Each row of numbers stands for one node and depends on some of the facts below. Use the named rows to name the rest.

There are 5 kinds of fact about the nodes: Ψ, Φ, Θ, δ, ξ.
{bagu,broples,bruvolar,dalun,droflutre,fafam,fetril,floru,gedrok,gragrir,misun,moravan,naflurus,nestil,nizitrir,plivu,ridros,sira,skavodrum,stiklon,trubroska} Ψ f
{basebal,braga,bridis,dabitrin,dibam,dravu,dribrer,faflam,feve,flova,greklok,groze,grugak,kladro,klofin,kotas,miskur,nemuvol,plugam,pures,rastem,relu,roskuflem,skatre,skegrogul,skeska,skisum,skivak,sofuzer,soni,sotri,stefo,stelo,stuplur,tonemom,vikli,vodel,votin,zugro} Ψ b
{baste,begis,betrezar,bifli,bodro,brevus,broflas,brubu,busubo,dirak,dreba,drefu,drogro,drolu,figo,fiki,flerak,flestuflim,flidela,fliska,flopuvi,floto,fostir,gekul,gilek,gofis,gotro,grati,gruplun,gruvim,guflel,katra,kibron,kinilor,kito,klofli,klubrus,kopo,koves,luvok,maskos,mozal,nemi,niflim,pledrom,plifo,ploklok,reto,saste,sezal,siklizu,sinir,skelum,skoror,sonun,stevun,stogir,stumak,subabre,tavok,tetistar,travam,treditrin,trelil,tresis,trogur,tromogren,trusemi,truzuk,tugrebrur,tukur,vutruno,zadrer,zaflak,zekar} Ψ a
{bedu,dudul,gralesol,gratren,kligu,nifek,nimur,rostas,ruski,salim,sedradrem,todrosel,tuklon,tuze,zagagre,zaro} Ψ e
{bresker,brusta,deves,dizogrul,figir,fluskul,fude,klaplekon,klumigra,kubim,mozeklik,nesu,niklak,nizibam,patrok,raflo,skesos,tasku,tezi,tustal,vagen,velede,zano,zoflum} Ψ c
{broredri,buba,drudro,drumon,geku,klodram,klotre,pagrok,plonos,sepli,sugru} Ψ g
{brupok,dreneke,fafel,feflum,feklilil,flesti,gatifle,gebredren,geskil,leto,mabri,natre,saripok,skivum,trokiso,zarir} Ψ d
[bagu,baste,begis,betrezar,bridis,broples,broredri,brubu,dabitrin,dibam,drogro,faflam,feflum,figo,flova,fude,gebredren,geku,gilek,gratren,groze,gruplun,kito,klaplekon,kotas,luvok,maskos,mozal,naflurus,nemuvol,nestil,nesu,nifek,niflim,plifo,plivu,roskuflem,rostas,skatre,skegrogul,sotri,stefo,stiklon,stuplur,sugru,todrosel,treditrin,tresis,tugrebrur,vodel,zaflak,zagagre,zarir] Φ 965
[bedu,bodro,bresker,brevus,broflas,busubo,dreneke,flesti,flestuflim,flidela,gedrok,gragrir,grati,katra,moravan,nizibam,patrok,plugam,raflo,rastem,reto,sinir,skavodrum,stelo,stogir,subabre,trogur,trokiso,tustal,zekar,zoflum,zugro] Φ 95
[bifli,brupok,bruvolar,buba,dirak,dizogrul,dreba,dudul,fafel,feklilil,feve,fliska,flopuvi,floru,fostir,gatifle,gekul,gofis,gotro,greklok,gruvim,klodram,klofin,klofli,klubrus,nizitrir,plonos,ruski,sezal,skeska,skivum,soni,tezi,trelil,tukur,tuze,velede,zano] Φ 316
[brusta,deves,dravu,drudro,figir,fiki,grugak,kladro,klotre,kubim,mabri,miskur,niklak,nimur,relu,ridros,salim,saste,sira,skelum,skesos,skisum,skoror,stevun,tasku,tonemom,travam,trubroska,truzuk,vagen,vutruno,zaro] Φ 636
Θ h <- bagu,bridis,dabitrin,drogro,drudro,fafel,faflam,flesti,fostir,gatifle,grugak,gruplun,gruvim,klofin,maskos,moravan,nesu,nifek,niflim,patrok,plivu,plonos,plugam,reto,sezal,sira,skegrogul,skeska,skoror,stevun,sugru,travam,trelil,tresis,trokiso,tuze,vagen,velede,vutruno,zaflak,zekar,zoflum
Θ i <- baste,bifli,broredri,brubu,brupok,buba,busubo,dirak,feklilil,figo,fliska,flopuvi,fude,gedrok,geku,gilek,gragrir,grati,kito,klaplekon,klofli,klotre,kotas,naflurus,nestil,niklak,rastem,relu,ruski,salim,saste,soni,stefo,tustal,zano
Θ k <- bedu,begis,betrezar,brevus,broflas,deves,dibam,dizogrul,dravu,feflum,feve,flidela,floru,flova,gebredren,gofis,gotro,kladro,klubrus,kubim,nimur,nizibam,raflo,ridros,rostas,sinir,skatre,skavodrum,skelum,skesos,skisum,skivum,sotri,stiklon,stuplur,subabre,tezi,tonemom,treditrin,trubroska,zagagre,zarir,zugro
Θ j <- bodro,bresker,broples,brusta,bruvolar,dreba,dreneke,dudul,figir,fiki,flestuflim,gekul,gratren,greklok,groze,katra,klodram,luvok,mabri,miskur,mozal,nemuvol,nizitrir,plifo,roskuflem,stelo,stogir,tasku,todrosel,trogur,truzuk,tugrebrur,tukur,vodel,zaro
{bagu,feklilil} δ sedradrem
{baste,gekul,klodram,skegrogul,tonemom} δ leto
{bedu,dudul,grugak,niklak,velede} δ guflel
{begis,brupok,kladro,luvok,skesos} δ koves
{betrezar,brusta,nifek,stefo} δ flerak
{bifli,deves,patrok,trelil} δ skivak
{bodro,buba,drogro,drudro,gratren} δ klumigra
{bresker,dirak,dreba,gruplun,stelo} δ mozeklik
{brevus,moravan,plivu,stogir,zano} δ fluskul
{bridis,bruvolar} δ ploklok
{broflas,gebredren,klotre,relu} δ saripok
{broples,floru,miskur,roskuflem,skelum} δ dalun
{broredri,fliska,gatifle,gruvim} δ braga
{brubu,dravu,kotas} δ zadrer
{busubo,feve,mabri,stevun} δ basebal
{dabitrin,raflo,skivum,treditrin} δ sepli
{dibam,dizogrul,nemuvol,tuze,zaro} δ gralesol
{dreneke} δ tuklon
{fafel,figir,klubrus,plifo,vagen} δ kibron
{faflam,gilek,skeska,vodel} δ floto
{feflum,fostir,mozal,sira} δ dribrer
{figo} δ drolu
{fiki,groze,klofin,plugam,truzuk} δ geskil
{flesti,flestuflim,geku,zarir,zugro} δ drefu
{flidela,nizitrir,skisum} δ siklizu
{flopuvi,ruski,tezi,trubroska,zaflak} δ pures
{flova,nesu,skatre,trokiso} δ tavok
{fude,gedrok,kubim,skavodrum,sotri} δ stumak
{gofis,klaplekon,subabre} δ votin
{gotro,naflurus,niflim,sezal,travam} δ trusemi
{gragrir} δ natre
{grati,rastem,sinir,vutruno} δ sonun
{greklok} δ pagrok
{katra,zekar} δ tetistar
{kito,plonos,ridros,skoror,tasku} δ misun
{klofli,stuplur,tugrebrur} δ kopo
{maskos} δ tromogren
{nestil} δ droflutre
{nimur} δ nemi
{nizibam,reto,tukur} δ vikli
{rostas,stiklon,zagagre,zoflum} δ fafam
{salim} δ kligu
{saste,tresis} δ pledrom
{soni,sugru} δ kinilor
{todrosel,trogur} δ sofuzer
{tustal} δ fetril
{bagu,betrezar,broredri,bruvolar,dudul,flesti,gratren,klotre,klubrus,mabri,miskur,plugam,reto,ruski,skegrogul,travam,trelil,zaro} ξ l
{bedu,bresker,figo,gedrok,patrok,soni,tezi,zoflum} ξ q
{begis,feve,tugrebrur,zugro} ξ y
{bifli,brubu,moravan,tasku,truzuk,tustal,zagagre} ξ v
{bodro,busubo,fliska,naflurus,nestil,nizibam,raflo,skatre} ξ z
{brevus,dabitrin,fiki,gebredren,sotri} ξ ab
{bridis,broples,brupok,deves,dizogrul,faflam,flopuvi,geku,kito,klofli,plifo,plivu,skavodrum,stefo} ξ n
{broflas,skesos,tonemom,treditrin} ξ w
{brusta,drogro,gotro,greklok,gruplun,klaplekon,stevun,stuplur,tresis,trokiso,velede,vodel} ξ o
{dibam,drudro,fafel,feflum,flestuflim,flidela,kotas,niklak,skivum,skoror} ξ r
{dreba,gekul,gofis,mozal,roskuflem} ξ p
{dreneke,feklilil,fude,gilek,gragrir,klodram,nemuvol,niflim,rostas,skisum,trogur,zano,zekar} ξ m
{floru,maskos,skeska} ξ t
{fostir,nimur,tuze,vagen} ξ u
{gatifle,ridros,sira,stogir,trubroska} ξ s
{grugak,plonos,relu} ξ x
{klofin,kubim,stiklon,zaflak,zarir} ξ aa

Some rows with their names:
subabre: [-19,2,4,13,1,-10,5,14,-10,10,-4,7,-1,-3,17,-31,-1,11,-23,4,-11,-28,7,-12,-13,15,-12,37]
faflam: [13,-8,-9,1,1,15,-4,-2,1,-15,11,-12,-8,0,-30,26,8,-12,37,-26,-10,37,-2,5,11,-5,6,-25]
gedrok: [-17,-2,7,21,18,-4,7,1,0,10,-13,-7,4,-18,11,-17,-12,-2,-1,17,5,8,-14,13,1,-6,8,-1]
klotre: [3,0,6,-24,11,-7,-2,-4,1,-10,-4,-33,-4,-5,3,31,4,-4,47,-1,14,22,18,-6,-12,5,14,-43]
kibron: [3,0,25,-7,-7,-2,-2,3,-5,7,0,21,-15,2,19,-3,-16,4,-45,10,2,-35,15,-14,-17,14,-23,48]
fluskul: [0,-1,18,-6,-30,-7,-6,2,0,-3,-15,18,27,13,21,-37,-27,9,-67,18,22,-48,14,-2,-14,7,0,40]
zagagre: [14,9,-11,-27,16,7,-3,-2,8,-21,26,-5,12,22,-17,6,39,-4,39,-23,-32,35,7,-3,-4,-13,11,-23]
zugro: [-13,4,-9,5,21,13,-3,16,-6,-18,16,-29,4,-2,-2,15,14,-4,24,-18,-20,17,2,3,-23,-6,-6,9]
begis: [-3,5,-8,-14,-32,-4,-5,-2,0,-7,11,-2,-3,20,-9,10,-1,9,4,-26,-6,4,9,-19,-7,12,-4,-1]
pledrom: [1,-1,22,4,-18,-4,-5,1,-5,9,-2,19,-3,-5,17,-12,-11,5,-37,12,-1,-34,13,-20,-10,7,-15,45]
skivak: [6,-2,21,21,-7,19,-7,6,-4,4,9,11,-2,-13,7,-2,-2,-8,-39,7,-12,-20,-3,1,-3,-9,-20,37]
flestuflim: [-3,12,-21,-35,30,-14,8,0,-2,-5,-3,-26,5,5,6,47,23,-2,69,-4,6,12,13,1,-13,8,7,-49]
geku: [14,-5,3,-15,4,-8,0,-8,7,-11,-7,-9,-19,9,-11,25,-17,-8,40,-16,8,44,-1,2,0,6,10,-39]
flopuvi: [3,-1,2,-13,-8,-19,-3,-5,5,4,-3,-17,-21,6,3,37,-6,-4,49,-10,7,51,1,-3,-4,25,-1,-34]
nemuvol: [17,0,-15,0,28,17,5,-4,5,-10,6,2,-2,4,-27,18,11,-9,40,-18,-2,22,-17,16,15,-10,6,-35]
sezal: [-4,-8,-8,18,10,-6,7,5,-2,11,-12,23,-18,-4,0,-16,-16,10,8,1,9,-13,-10,-3,11,6,-2,12]
drudro: [-3,9,-12,-29,-1,-3,1,-9,0,-13,2,-28,22,-3,-8,33,22,-2,56,1,3,14,22,-4,-5,-13,27,-45]
stefo: [12,-3,7,3,11,6,-3,-7,7,-11,8,-21,-20,-5,-23,31,-2,-13,43,-22,-3,54,-5,4,7,-3,8,-35]
gebredren: [-4,-12,-10,27,-37,28,-6,1,-8,-26,24,-29,-38,-2,-31,29,-17,-3,0,-52,-15,18,10,-4,-6,-2,-17,-16]
tustal: [2,12,-4,-47,30,-27,3,-8,9,-13,-20,-29,32,15,25,-5,24,-3,37,18,16,28,15,11,-12,1,40,-46]

Rows to name:
No name comes twice in this set of rows, the named rows included.
[10,-4,2,-12,4,-8,-6,-12,5,-17,0,-22,-21,7,-12,19,-2,-6,48,-25,9,42,8,-6,-2,2,15,-46]  broredri
[16,0,2,-17,22,7,-3,-13,8,-19,11,-28,-14,5,-19,35,13,-13,59,-14,-7,66,-2,4,6,-10,15,-57]  kotas
[-6,10,-10,-36,-9,-13,2,-7,2,-4,2,-28,14,-2,-3,45,20,3,51,2,-2,12,26,-12,-11,-4,17,-40]  skoror
[2,-9,-8,25,-1,5,5,3,1,14,-12,10,4,-7,-6,-19,-12,-1,-20,5,14,-12,-29,20,21,1,1,-4]  nizitrir
[-4,-3,-5,-1,-41,-14,-8,8,9,5,-10,8,32,26,19,-45,-19,11,-54,3,10,-13,-13,9,-9,18,2,29]  tezi
[-3,-8,-2,31,-12,15,-6,7,1,4,16,21,-2,2,-9,-25,-6,-1,-29,-16,-19,2,-17,2,6,-8,-16,37]  flova
[-7,4,-22,6,22,15,10,2,-8,-7,9,-34,-13,-16,-3,44,25,-9,34,-6,-11,17,-11,20,4,-13,-4,-43]  dreneke
[11,13,-14,-41,43,-9,17,-7,1,-10,-4,-4,12,6,1,22,32,5,57,12,10,-9,22,-2,-2,-10,22,-50]  truzuk
[6,-9,7,-2,-20,-19,-7,-11,7,-13,-22,-15,-3,11,-11,-10,-28,-2,2,-20,37,19,6,-5,3,11,23,-25]  klaplekon
[-19,-5,-4,3,-11,-5,-4,16,-15,-12,5,-31,-16,-5,-4,20,-16,6,30,-32,0,-18,30,-24,-33,21,-11,8]  brevus
[2,4,-16,-7,3,21,6,-4,-7,-16,15,-42,-10,-11,-17,68,19,-11,42,-7,-3,14,5,15,-4,-11,-3,-58]  mabri

The same nodes again, as new rows of numbers:
Named rows:
gotro: [4,-1,4,-28,-12,13,18,3,5,14,-3,7,19,20,-26,14,0,20,-6,-10,5,-1,-8,8,-4,8]
greklok: [18,-1,8,-11,-10,-10,-8,3,-8,-7,-3,5,12,3,-12,-17,2,-11,4,-9,7,-3,-16,1,1,8]
todrosel: [12,1,7,27,6,-13,-12,2,-5,-8,-11,0,-15,3,0,-19,3,-15,-2,-15,-4,3,7,-5,-7,5]
relu: [-5,6,6,-41,-19,1,-7,2,2,-11,1,7,28,3,-3,-23,2,17,12,17,14,-8,-5,2,13,6]
skavodrum: [-10,14,1,-42,-19,18,16,-2,15,11,-7,5,1,3,-37,9,5,36,3,14,16,-11,-17,-5,11,3]
nemi: [-2,-11,9,13,-9,-10,-1,-1,-11,6,-10,-4,-13,-9,-3,15,4,-2,-3,-3,-2,13,6,2,-6,3]
nestil: [-11,-7,12,-8,-3,-8,-12,1,1,-2,-4,2,-17,-8,-10,2,2,16,1,9,-2,-5,-7,-3,-7,3]
zagagre: [-4,-19,1,16,2,-5,-24,0,4,2,9,7,24,-5,21,-18,-13,13,7,16,-19,-7,32,9,-8,10]
skivak: [13,-16,10,14,-10,-17,-17,0,-10,9,-9,-3,1,-20,-1,-16,0,-7,-5,-5,4,5,8,-5,-14,-1]
katra: [-6,-10,5,1,-4,-5,4,-1,-4,-23,2,-4,-17,5,-8,10,-1,-29,14,-6,5,12,-14,3,-1,7]
sotri: [-7,-11,8,-20,-15,-6,-15,0,-1,8,7,10,28,-10,10,-19,-5,29,-5,13,3,-10,20,8,-7,5]
zoflum: [-20,4,6,-27,-11,1,-15,0,-2,-3,12,10,14,-6,2,17,2,14,10,52,11,-3,-16,0,32,10]
busubo: [-10,-7,3,-7,-10,3,9,-1,1,-13,3,0,2,11,-7,9,-4,-8,16,1,5,3,-10,9,3,8]
pures: [15,-14,9,12,-10,-20,-15,0,-15,8,-10,-3,3,-18,3,-13,0,-7,-4,-2,4,4,5,-4,-14,-2]
kladro: [9,-10,0,-7,-16,-1,2,2,3,4,-1,-1,10,-8,-13,-17,-7,11,7,-11,12,-1,2,0,-19,-3]
dudul: [13,10,3,-2,-5,0,-10,2,-1,-7,-4,10,20,23,-10,-11,1,-4,14,7,-5,-7,-7,0,18,18]
grugak: [-2,9,5,-16,-11,-6,-16,3,-6,-1,4,10,24,-4,6,-8,4,11,6,30,15,0,-6,-3,18,3]
tetistar: [-3,-14,10,11,-8,-11,-5,-2,-12,6,-9,-4,-11,-8,-1,12,3,-7,-1,-6,-2,12,3,3,-8,4]
tukur: [3,-8,8,11,-4,-10,-2,2,-12,-14,1,1,-8,6,-9,9,-2,-23,6,-12,-1,9,-16,8,-3,13]
flestuflim: [-14,-18,7,5,-4,-4,-8,-1,-3,-27,12,1,-1,2,11,7,-7,-26,23,15,-3,8,-6,10,9,13]

Name these rows:
No name comes twice in this set of rows, the named rows included.
[-8,-7,3,18,-6,-8,-2,2,-9,-5,1,-1,-16,-5,1,13,3,-17,-1,-1,9,19,-6,0,-2,4]  vutruno
[-11,8,5,-1,-7,-2,7,2,-6,-2,-3,2,-11,3,-6,16,9,-6,-1,6,13,14,-9,-2,7,4]  stevun
[5,-7,6,1,-8,0,5,1,-5,-2,-1,1,-2,9,-14,11,-5,-9,9,-15,-2,6,-11,7,-9,11]  dirak
[-18,-33,3,26,4,-10,-32,-3,-7,-17,22,2,-1,-27,18,14,-11,-9,18,51,-10,3,-5,3,5,11]  moravan
[3,5,3,-11,-9,-6,-14,1,-5,-3,5,8,22,-4,3,-6,-1,1,6,25,16,1,-11,-2,18,3]  plugam
[-16,5,12,-5,-4,-7,-18,3,-6,10,-1,9,-11,-13,-3,14,11,26,-8,35,3,-4,-8,-8,14,5]  bagu
[-23,-24,10,4,0,-13,-24,0,-7,-16,19,5,13,-4,28,3,-8,2,17,24,-17,1,15,17,-4,14]  brubu
[0,2,9,-41,-16,3,-15,2,-3,1,10,15,48,11,-1,-15,-3,17,12,25,3,-16,-6,9,19,15]  soni
[-7,-4,12,9,-2,-13,-6,2,-10,-12,-3,-1,-20,-1,1,7,4,-10,-1,-8,0,9,-3,4,-7,7]  luvok
[5,4,13,-10,-7,-15,-13,4,-7,-6,-7,4,-2,-2,-2,-21,6,-4,-10,-6,10,-1,-3,-3,-1,1]  vodel
[-7,3,11,-23,-8,-3,-10,2,-1,-7,2,8,2,4,-17,8,3,10,10,26,-3,-9,-24,-1,18,15]  bruvolar
[-10,-4,11,0,-6,-7,2,2,-5,-1,-7,0,-14,0,-3,4,2,0,-4,-15,0,6,1,4,-11,4]  baste

The same nodes again, as new rows of numbers:
Some nodes and their rows:
trokiso: [-5,-36,-22,20,8,-10,33,-26,4,17,10,4,17,13,1,4,55,-4,25,6,22,2,-25,-10,10,1,-26,31,-11,24,23,32,-24,-46,14,-28,25,-23,6,4,-19,15,3,-18,63,-8,31,-1,25]
zekar: [-12,-35,-38,22,18,-15,41,-32,1,13,17,-1,20,10,3,10,50,-7,30,4,26,-1,-20,-11,14,-12,-30,23,3,25,27,24,-20,-44,14,-18,15,-21,9,8,-20,10,-8,-19,62,-13,28,0,23]
roskuflem: [-11,-24,-28,3,27,2,23,-39,-6,-9,25,-10,24,18,-8,0,33,-35,7,-1,23,2,0,11,-1,10,-4,17,5,9,-17,21,-15,-9,5,-11,16,-3,30,-7,36,-19,3,5,31,-12,26,-14,-26]
trelil: [-12,-23,-21,5,16,10,10,-24,2,8,2,-9,15,16,5,24,19,-5,-7,14,11,5,-4,10,-5,15,1,23,-1,8,-12,27,-22,-33,15,-22,20,-5,26,-14,10,-35,22,0,39,-16,18,-15,-15]
tuklon: [-30,-3,-32,5,21,4,-3,-57,-2,5,22,4,17,16,1,14,16,5,-11,1,19,7,4,14,15,25,-14,6,-9,14,-2,22,-3,-7,11,-1,-2,0,13,-1,11,-14,13,-2,41,-18,16,-2,25]
trogur: [-13,-46,-40,11,18,-16,37,-36,-1,2,24,-2,28,13,2,-6,61,-32,37,-2,23,-8,-23,-12,14,7,-38,25,-1,28,18,18,-22,-36,7,-20,13,-17,10,12,-2,17,-14,-13,58,-8,29,-7,19]
todrosel: [-29,-11,-35,-10,25,2,-2,-62,-10,-10,26,1,22,19,-5,2,31,-15,-7,1,15,5,9,16,10,46,-15,6,-8,16,-6,20,-2,-1,4,-7,5,0,28,2,23,-4,12,0,39,-19,21,-11,18]
fliska: [-11,-31,-10,12,0,19,0,-25,-3,2,29,-12,21,11,16,18,16,20,4,29,-7,26,-11,13,-3,50,-1,33,-15,8,-4,30,-24,-16,13,-9,35,-15,10,-7,10,-28,43,2,56,-31,24,-11,-7]
luvok: [-8,-39,-23,0,19,5,16,-31,-4,-4,23,-8,28,21,2,-1,42,-23,5,6,8,4,-7,9,-5,34,-15,23,-4,12,-9,25,-19,-24,4,-21,23,-9,29,-5,21,-14,13,-1,42,-15,23,-14,-10]
niflim: [-7,-34,-38,20,18,-17,45,-30,-4,7,16,-2,24,6,1,9,51,-13,27,5,29,0,-19,-8,14,-12,-32,25,3,18,26,25,-14,-44,19,-19,15,-23,19,6,-21,14,-5,-11,62,-13,24,0,26]
fetril: [-16,-14,-22,11,18,6,8,-42,0,6,20,0,18,16,2,11,19,-3,-2,2,18,9,-4,11,6,14,-11,15,-8,12,-5,25,-13,-13,10,-6,8,-6,12,-6,16,-17,13,-5,42,-13,20,-2,8]
dravu: [-10,-20,-18,24,19,10,18,-30,2,6,25,-11,20,18,-3,12,16,3,1,1,19,15,-1,4,8,-5,2,17,6,13,-1,28,-18,-15,16,-6,19,-12,7,-2,13,-24,12,-6,45,-19,28,-4,-11]
vagen: [-21,-22,-36,19,33,6,34,-35,-2,-1,32,-16,21,12,0,23,16,-2,13,3,28,6,-1,3,7,-14,-2,12,18,12,0,18,-13,-18,8,4,11,-6,16,5,22,-36,2,-8,40,-32,27,-5,-24]
plonos: [-16,-1,-14,11,18,-7,25,-40,0,9,-21,5,2,12,-23,17,31,-27,7,-2,46,-11,-6,-2,9,-29,4,16,-6,11,-6,27,-16,-21,20,-25,13,-2,27,-13,7,-14,4,6,28,5,31,-9,-11]
salim: [-32,3,-32,2,16,1,0,-58,-5,-2,19,0,11,8,2,24,20,15,-3,13,17,5,7,11,15,31,-7,6,-8,11,2,22,-6,-14,5,4,7,0,12,1,-2,-16,15,-3,38,-22,34,-7,19]
gotro: [-8,-37,-30,24,14,-7,31,-27,1,9,13,-6,25,9,3,11,33,-6,25,6,21,4,-17,-11,19,-7,-29,29,2,20,26,26,-20,-35,29,-18,13,-22,7,9,-22,6,7,-11,68,-15,18,-3,26]
mozal: [-8,-29,-29,-3,24,1,20,-33,-3,-5,13,-9,23,20,0,5,43,-30,1,4,11,-4,-6,11,-8,24,-14,21,0,13,-14,24,-19,-29,4,-26,20,-4,35,-8,24,-19,5,4,34,-7,23,-15,-16]
niklak: [-25,2,-44,13,32,4,27,-33,0,-5,20,-23,15,6,2,39,8,-11,1,12,24,-3,6,14,-2,-17,7,6,25,2,-24,20,-16,-19,4,4,10,5,25,-15,18,-52,-7,9,19,-14,36,-10,-49]
zano: [-16,-30,-51,25,25,-17,48,-34,-10,-3,35,-16,28,-6,3,21,24,-16,47,12,39,5,-10,-12,27,-22,-28,22,19,12,25,13,-13,-16,23,14,2,-20,8,14,-15,2,-10,-3,60,-29,27,-2,7]
nestil: [-15,-14,-9,10,6,16,-3,-40,-8,-5,37,-7,18,12,7,13,18,21,-4,22,1,30,2,20,3,50,0,23,-20,5,-3,30,-13,-1,7,0,29,-14,16,-6,14,-16,41,3,52,-33,32,-3,4]

Which node is each row?
No name comes twice in this set of rows, the named rows included.
[-31,-5,-33,-13,27,6,-7,-62,-8,-11,19,-1,19,20,-5,7,27,-16,-15,1,15,1,13,20,4,46,-8,4,-7,12,-16,20,-3,-3,1,-10,8,7,34,-4,30,-18,13,4,31,-17,22,-15,6]  gratren
[-9,-28,-46,26,32,-18,59,-38,-11,-7,40,-18,28,-2,2,16,33,-7,42,7,43,6,-9,-8,22,-21,-28,20,14,10,27,15,-7,-28,14,16,8,-24,12,16,-10,4,-5,-5,57,-36,30,5,9]  fude
[-12,-29,-8,15,4,19,3,-25,0,3,39,-13,18,14,18,14,24,26,-1,27,-9,28,-9,15,-5,51,-1,28,-16,11,-4,32,-24,-21,2,-9,36,-15,7,-6,9,-25,38,-3,55,-29,36,-6,-7]  busubo
[-12,-40,-26,-2,15,6,11,-31,-3,-2,18,-7,24,18,3,3,34,-27,9,8,8,2,-11,4,0,36,-13,27,-5,17,-9,22,-23,-21,11,-20,18,-6,21,-2,21,-20,14,-1,45,-15,17,-21,-10]  tukur
[-9,-13,-21,12,23,9,19,-30,-3,-1,21,-12,18,16,-5,16,18,-5,-8,8,20,14,5,15,-3,2,9,16,6,3,-14,28,-13,-15,9,-9,24,-7,28,-12,25,-30,18,4,35,-22,26,-6,-25]  skegrogul
[-8,-7,-2,12,4,2,11,-38,-4,3,2,1,5,8,-9,11,22,-5,11,13,30,9,-7,4,10,8,7,25,-20,6,-2,29,-19,-8,16,-8,26,-11,13,-11,6,-11,25,8,38,-11,36,-10,-4]  buba
[-5,-27,-5,26,14,24,4,-28,-4,-3,42,-14,25,19,4,6,10,16,-7,10,1,37,3,16,1,26,8,25,-3,8,-2,34,-15,2,18,-6,31,-19,12,-3,25,-22,39,-3,57,-34,22,-1,-9]  skatre
[-13,-27,-22,13,14,8,16,-25,3,10,17,-8,18,17,5,17,30,4,0,10,10,7,-9,6,0,14,-7,20,-3,16,-3,30,-23,-35,9,-19,23,-9,13,-5,5,-25,13,-10,47,-16,28,-9,-5]  vutruno
[-30,5,-34,7,27,1,1,-55,2,3,9,-1,12,17,-5,21,16,6,-13,-2,24,-1,10,7,18,8,-8,3,2,17,4,24,-3,-20,15,-5,1,1,13,0,-5,-16,7,-8,39,-14,24,-4,22]  nimur
[-30,-1,-34,2,23,3,2,-57,-7,-2,18,1,17,14,-5,18,20,8,-13,8,19,10,11,14,13,25,-9,6,-7,11,1,24,0,-9,11,-4,8,-4,28,0,6,-11,19,-2,45,-24,24,-4,24]  nifek
[-14,-18,-37,-5,24,2,12,-29,7,3,4,-11,19,21,-2,13,36,-38,-12,4,12,-12,-1,13,-9,18,-3,14,10,12,-30,24,-22,-32,-2,-26,18,8,33,-22,21,-33,-8,6,20,7,28,-22,-35]  flestuflim
[-12,-37,-26,2,18,5,13,-31,1,-1,26,-7,25,21,5,1,44,-19,7,5,6,3,-11,7,-3,34,-11,22,-4,20,-10,24,-24,-26,2,-22,23,-5,18,-4,24,-16,8,-6,43,-13,27,-16,-11]  katra
[-6,-27,-26,34,24,-7,41,-36,-5,0,29,-8,26,9,-5,4,34,-8,25,-3,32,13,-10,-8,20,-22,-21,21,8,16,25,26,-11,-18,24,-7,13,-25,11,11,-7,11,2,-9,65,-21,26,6,18]  stuplur

